Here is a tiny trained network, its code and every weight. The questions are about switching its units off for an input and a class, where a switched-off unit gives its printed mean instead of its output.

import numpy as np


def w(rows, s, z=0):
    codes = np.array(rows[::2]) - 128.0
    scale = np.full(codes.shape[1], s)
    scale[-1] = z or s
    return codes * scale


def f(y):
    return np.maximum(y, 0)


def log_softmax(a):
    a = a - a.max(-1, keepdims=True)
    return a - np.log(np.exp(a).sum(-1, keepdims=True))


def net(x, mask):
    res = np.array(x, float).reshape(1, 5) / 4 @ E
    y = f(res @ A[0][:, :-1].T + A[0][:, -1])
    res = res + np.where(mask, y, B[0][:, -1]) @ B[0][:, :-1]
    return log_softmax(res[-1] @ U[:, :-1].T + U[:, -1])


A, B = {}, {}
E = w([
[187,121,187,118,93,168,119,143,138],'x0',
[131,156,174,112,85,125,183,214,172],'x1',
[196,101,81,233,184,37,76,214,31],'x2',
[88,186,113,114,104,171,95,136,39],'x3',
[123,48,143,111,176,180,187,254,108],'x4',
],0.0094)
A[0] = w([
[117,180,122,94,78,147,146,116,212,139],'n1',
[137,166,99,168,137,66,68,9,134,130],'n2',
[201,187,107,199,95,100,103,163,105,117],'n3',
[73,93,43,125,151,131,69,109,68,125],'n4',
[134,188,125,111,21,136,86,131,87,137],'n5',
[139,138,169,95,52,161,162,91,219,161],'n6',
[151,121,164,85,92,142,126,122,182,142],'n7',
[111,51,108,141,141,158,141,106,92,165],'n8',
[122,129,54,109,194,81,186,149,145,253],'n9',
[133,156,107,128,107,89,49,119,129,137],'n10',
],0.012,0.0051)
B[0] = w([
[66,205,94,39,86,144,183,104,166,222],'n1',
[199,49,208,165,128,58,39,136,76,230],'n2',
[179,73,233,172,138,49,189,176,230,190],'n3',
[120,175,99,109,45,136,206,97,175,194],'n4',
[145,103,171,168,208,123,70,30,33,187],'n5',
[63,223,106,239,86,132,208,93,196,254],'n6',
[132,137,176,150,133,156,180,127,224,196],'n7',
[142,131,159,203,150,160,156,78,150,164],'n8',
[254,153,227,202,140,152,138,107,190,186],'n9',
[207,93,104,89,179,11,81,105,101,173],'n10',
],0.0082,0.016)
U = w([
[78,216,100,129,76,172,200,109,168,218],'0',
[229,42,160,187,114,69,100,144,123,244],'1',
[90,134,127,94,128,106,67,107,1,14],'2',
[79,106,23,44,132,127,38,175,143,1],'3',
],0.0096,0.0031)

Each question gives the input, the list of numbers given to net, and the class t.
The units are the neurons (one row each of A and B). Each row of codes is followed by its name. A weight is (code - 128) times the scale printed after its matrix; where a second scale follows, it is the last column's (A, B and U).
mask holds one flag per neuron, in row order. A switched-off neuron (its flag False) gives its mean, the last column of its row in B, instead of its output. The means were averaged over made-up inputs and are rounded, as every weight is.
A unit's drop is (log p(t) with every unit on - log p(t) with that unit switched off) / (log p(t) with every unit on - log p(t) with every unit switched off).
The circuit of an input: a set's keep is (log p(t) with only the set's units on - log p(t) with every unit switched off) / (log p(t) with every unit on - log p(t) with every unit switched off). Starting from all 10 units, units are removed one at a time, each time the one whose removal leaves the highest keep (on an exact tie, the one counted first), for as long as the keep stays at least 0.8.
circuit, biggest first: the units of the circuit, biggest drop first
top k neurons: the k neurons with the biggest drops, biggest first
drop of u: that unit's drop, to one decimal
input [-5,-1,0,8,-8], class 1: circuit, biggest first => (n2)
input [2,2,1,6,1], class 2: circuit, biggest first => (n9; n6; n7)
input [4,0,0,6,6], class 2: circuit, biggest first => (n6; n3; n9)
input [0,-6,0,8,1], class 2: circuit, biggest first => (n6; n3)
input [2,-7,-3,3,0], class 1: top 3 neurons => (n1; n6; n2)
input [-6,7,1,5,6], class 1: top 3 neurons => (n6; n1; n9)
input [-5,-6,-4,6,-4], class 2: top 2 neurons => (n3; n9)
input [1,-7,-1,3,-7], class 1: drop of n2 => 0.4
input [-2,-4,-1,3,-5], class 1: drop of n2 => 0.6
input [4,7,-1,-8,4], class 0: drop of n3 => 0.0
